Here is a tiny trained network, its code and every weight. The questions are about switching its units off for an input and a class, where a switched-off unit gives its printed mean instead of its output.

import numpy as np


def w(rows, s, z=0):
    codes = np.array(rows[::2]) - 128.0
    scale = np.full(codes.shape[1], s)
    scale[-1] = z or s
    return codes * scale


def f(y):
    return y / 2 * (1 + np.tanh(0.7978845608 * (y + 0.044715 * y**3)))


def log_softmax(a):
    a = a - a.max(-1, keepdims=True)
    return a - np.log(np.exp(a).sum(-1, keepdims=True))


def net(x, mask):
    res = np.array(x, float).reshape(1, 5) / 4 @ E
    y = f(res @ A[0][:, :-1].T + A[0][:, -1])
    res = res + np.where(mask, y, B[0][:, -1]) @ B[0][:, :-1]
    return log_softmax(res[-1] @ U[:, :-1].T + U[:, -1])


A, B = {}, {}
E = w([
[201,3,81],'x0',
[93,166,38],'x1',
[223,186,136],'x2',
[226,199,44],'x3',
[103,54,73],'x4',
],0.0067)
A[0] = w([
[112,127,121,98],'n1',
[161,171,132,254],'n2',
[143,105,158,46],'n3',
[53,180,140,187],'n4',
[107,83,148,205],'n5',
[196,101,116,79],'n6',
[171,116,3,82],'n7',
[75,226,77,49],'n8',
[113,103,138,168],'n9',
[154,87,203,49],'n10',
[101,118,134,61],'n11',
[107,122,130,102],'n12',
[118,114,124,71],'n13',
[214,115,205,213],'n14',
[222,110,30,95],'n15',
[164,192,82,221],'n16',
[153,75,187,23],'n17',
[156,171,130,215],'n18',
[118,152,208,101],'n19',
[113,123,106,55],'n20',
[103,79,97,35],'n21',
],0.015,0.0041)
B[0] = w([
[115,127,120,127],'n1',
[105,201,75,200],'n2',
[130,119,170,133],'n3',
[57,180,57,233],'n4',
[49,126,70,214],'n5',
[120,191,65,176],'n6',
[252,93,107,246],'n7',
[64,37,60,214],'n8',
[87,125,98,169],'n9',
[97,92,205,182],'n10',
[108,137,115,134],'n11',
[112,132,115,135],'n12',
[139,123,115,125],'n13',
[20,203,225,228],'n14',
[235,214,46,254],'n15',
[118,218,32,227],'n16',
[112,74,206,174],'n17',
[116,191,87,185],'n18',
[141,197,176,194],'n19',
[141,120,131,124],'n20',
[122,107,44,171],'n21',
],0.021,0.0076)
U = w([
[89,146,82,220],'0',
[157,70,172,3],'1',
[91,132,118,64],'2',
[51,2,122,145],'3',
[68,129,120,132],'4',
[193,98,68,92],'5',
[96,143,223,180],'6',
],0.0088,0.0043)

Each question gives the input, the list of numbers given to net, and the class t.
The units are the neurons (one row each of A and B). Each row of codes is followed by its name. A weight is (code - 128) times the scale printed after its matrix; where a second scale follows, it is the last column's (A, B and U).
mask holds one flag per neuron, in row order. A switched-off neuron (its flag False) gives its mean, the last column of its row in B, instead of its output. The means were averaged over made-up inputs and are rounded, as every weight is.
A unit's drop is (log p(t) with every unit on - log p(t) with that unit switched off) / (log p(t) with every unit on - log p(t) with every unit switched off).
The circuit of an input: a set's keep is (log p(t) with only the set's units on - log p(t) with every unit switched off) / (log p(t) with every unit on - log p(t) with every unit switched off). Starting from the 12 units with the biggest drops (on a tie, the unit counted first), units are removed one at a time, each time the one whose removal leaves the highest keep (on an exact tie, the one counted first), for as long as the keep stays at least 0.8.
circuit, biggest first: the units of the circuit, biggest drop first
top k neurons: the k neurons with the biggest drops, biggest first
drop of u: that unit's drop, to one decimal
input [-3,-5,-2,4,3], class 2: top 2 neurons -> [n15, n4]
input [7,-6,4,1,-7], class 6: circuit, biggest first -> [n14]
input [4,-3,-3,8,-5], class 5: top 4 neurons -> [n15, n7, n4, n5]
input [-3,7,1,5,1], class 5: top 2 neurons -> [n7, n14]
input [-3,0,8,-8,6], class 6: circuit, biggest first -> [n8, n16, n15]
input [7,3,-4,-5,7], class 3: top 3 neurons -> [n5, n15, n16]
input [-7,7,-8,0,4], class 3: top 2 neurons -> [n8, n15]
input [-6,-4,-6,-7,2], class 4: top 3 neurons -> [n15, n19, n4]
input [5,-7,-1,-8,0], class 6: top 3 neurons -> [n14, n8, n19]
input [-1,4,1,-7,5], class 3: drop of n16 -> 0.3
input [7,-7,5,1,3], class 6: drop of n14 -> 1.0
input [5,-8,-4,0,7], class 3: drop of n19 -> 0.0
